Below is a small trained network, with its code and all its weights. Each question gives an input and a target symbol and asks what happens when units are switched off, that is, made to give their printed mean instead of their output.

import numpy as np


def w(rows, s, z=0):
    codes = np.array(rows[::2]) - 128.0
    scale = np.full(codes.shape[1], s)
    scale[-1] = z or s
    return codes * scale


def f(y):
    return y / 2 * (1 + np.tanh(0.7978845608 * (y + 0.044715 * y**3)))


def softmax(a):
    e = np.exp(a - a.max(-1, keepdims=True))
    return e / e.sum(-1, keepdims=True)


def log_softmax(a):
    a = a - a.max(-1, keepdims=True)
    return a - np.log(np.exp(a).sum(-1, keepdims=True))


def net(x, mask):
    ids = ['ΘΛΦΨβτ'.index(c) for c in x.split()]
    T = len(ids)
    res = E[ids] + P[:T]
    r = res
    for j in range(3):
        rows = slice(2 * j, 2 * j + 2)
        q, k, v = (r @ M[0][rows].T for M in (Q, K, V))
        z = softmax(np.where(np.tri(T) > 0, q @ k.T / 2**0.5, -1e9)) @ v
        o = O[0][rows]
        res = res + np.where(mask[j], z, o[:, -1]) @ o[:, :-1]
    y = f(res @ A[0][:, :-1].T + A[0][:, -1])
    res = res + np.where(mask[3:11], y, B[0][:, -1]) @ B[0][:, :-1]
    return log_softmax(res[-1] @ U[:, :-1].T + U[:, -1])


Q, K, V, O, A, B = {}, {}, {}, {}, {}, {}
E = w([
[158,127,204,128,223,195],'Θ',
[109,26,191,132,54,137],'Λ',
[190,215,205,107,23,133],'Φ',
[158,155,211,36,111,44],'Ψ',
[248,82,49,37,101,137],'β',
[182,190,96,183,183,109],'τ',
],0.018)
P = w([
[30,125,115,78,82,205],'0',
[59,148,112,87,153,218],'1',
[90,163,111,104,173,195],'2',
[132,174,120,116,170,171],'3',
[157,179,121,134,174,134],'4',
[192,185,124,161,185,105],'5',
[219,189,133,175,182,68],'6',
[249,181,134,198,197,39],'7',
],0.011)
Q[0] = w([
[143,228,183,64,170,93],'head 1',
[252,179,162,137,158,179],'head 1',
[83,8,19,172,73,131],'head 2',
[98,116,180,205,128,116],'head 2',
[119,79,170,64,199,112],'head 3',
[83,64,101,134,132,117],'head 3',
],0.011)
K[0] = w([
[160,160,124,85,171,70],'head 1',
[210,148,107,136,146,80],'head 1',
[6,105,152,102,90,176],'head 2',
[137,126,162,178,129,95],'head 2',
[118,125,151,85,90,129],'head 3',
[51,112,136,97,133,157],'head 3',
],0.018)
V[0] = w([
[149,146,157,143,172,186],'head 1',
[114,134,109,57,218,42],'head 1',
[119,60,14,122,79,177],'head 2',
[21,230,2,185,111,115],'head 2',
[119,58,168,75,63,149],'head 3',
[141,178,89,116,76,79],'head 3',
],0.0089)
O[0] = w([
[81,129,138,159,144,112,160],'head 1',
[187,144,70,203,85,255,198],'head 1',
[202,154,192,167,135,129,46],'head 2',
[194,181,68,145,189,112,3],'head 2',
[159,91,47,192,99,112,144],'head 3',
[166,69,105,125,165,145,182],'head 3',
],0.01,0.0064)
A[0] = w([
[113,186,125,88,82,62,4],'neuron 1',
[67,90,97,125,73,123,54],'neuron 2',
[137,124,135,138,130,116,74],'neuron 3',
[150,144,169,82,121,144,152],'neuron 4',
[129,61,132,163,97,63,31],'neuron 5',
[129,92,127,104,245,159,143],'neuron 6',
[161,161,106,159,98,124,117],'neuron 7',
[182,71,60,143,158,126,109],'neuron 8',
],0.012,0.0025)
B[0] = w([
[149,45,61,189,135,56,150],'neuron 1',
[189,182,137,184,193,132,254],'neuron 2',
[129,78,138,167,136,108,122],'neuron 3',
[150,81,10,125,199,139,196],'neuron 4',
[71,189,146,38,168,185,211],'neuron 5',
[144,103,81,134,59,55,212],'neuron 6',
[64,30,153,151,203,12,169],'neuron 7',
[74,253,139,106,137,137,179],'neuron 8',
],0.0074,0.0088)
U = w([
[96,60,100,126,153,68,151],'Θ',
[217,132,232,217,142,105,116],'Λ',
[176,211,141,149,255,123,82],'Φ',
[141,170,94,62,19,201,239],'Ψ',
[96,176,233,123,170,134,206],'β',
[115,143,153,188,160,132,7],'τ',
],0.0064,0.0021)

Each question gives the input, a string of symbols that net reads in full, and the target symbol t.
The units are the heads (2 rows each of Q, K, V and O) and the neurons (one row each of A and B). Each row of codes is followed by its name. A weight is (code - 128) times the scale printed after its matrix; where a second scale follows, it is the last column's (O, A, B and U).
mask holds one flag per unit, heads first, then neurons. A switched-off unit (its flag False) gives its mean, the last column of its rows in O or B, instead of its output. The means were averaged over made-up inputs and are rounded, as every weight is.
A unit's drop is (log p(t) with every unit on - log p(t) with that unit switched off) / (log p(t) with every unit on - log p(t) with every unit switched off).
The circuit of an input: a set's keep is (log p(t) with only the set's units on - log p(t) with every unit switched off) / (log p(t) with every unit on - log p(t) with every unit switched off). Starting from all 11 units, units are removed one at a time, each time the one whose removal leaves the highest keep (on an exact tie, the one counted first), for as long as the keep stays at least 0.8.
units of the circuit, in order: the units of the circuit, biggest drop first
unit that matters most: the unit with the biggest drop
k most important neurons: the k neurons with the biggest drops, biggest first
heads that matter: for each layer, one digit per head in row order, 1 if its drop is at least 0.15 and else 0, layers parted by /
drop of u: that unit's drop, to one decimal
input β Θ Φ Φ Λ Θ, target Θ: units of the circuit, in order : head 2; neuron 6
input β Λ Λ β, target Φ: units of the circuit, in order : head 2; neuron 4
input Λ Λ Φ Λ Ψ, target Ψ: heads that matter : 110
input Φ β τ Ψ Φ, target Φ: 3 most important neurons : neuron 4; neuron 7; neuron 6
input Ψ Λ Φ Λ Φ Ψ Ψ Θ, target Ψ: heads that matter : 110
input Λ Λ Θ, target τ: unit that matters most : head 3
input Ψ Θ Λ Φ, target Θ: heads that matter : 100
input Θ Ψ τ Θ Ψ, target Φ: heads that matter : 110
input τ Ψ Φ Φ Λ τ Λ, target β: heads that matter : 100
input τ τ Ψ Θ Φ Φ Λ Φ, target Θ: units of the circuit, in order : head 1; neuron 1; head 2
input τ Θ β Θ Λ Θ β, target Λ: heads that matter : 010
input τ Φ β Θ Φ, target Λ: heads that matter : 010
input β β τ Ψ, target Φ: 3 most important neurons : neuron 8; neuron 7; neuron 6
input β Ψ Θ Θ, target Ψ: most important neuron : neuron 7
input Θ Ψ Θ τ Φ, target Φ: 2 most important neurons : neuron 4; neuron 6
input β Λ β, target Φ: drop of head 2 : 0.8
input Ψ Φ Λ Φ β Φ Ψ, target Λ: drop of head 3 : 0.0
input Φ β β β Ψ, target Λ: drop of head 1 : 0.2
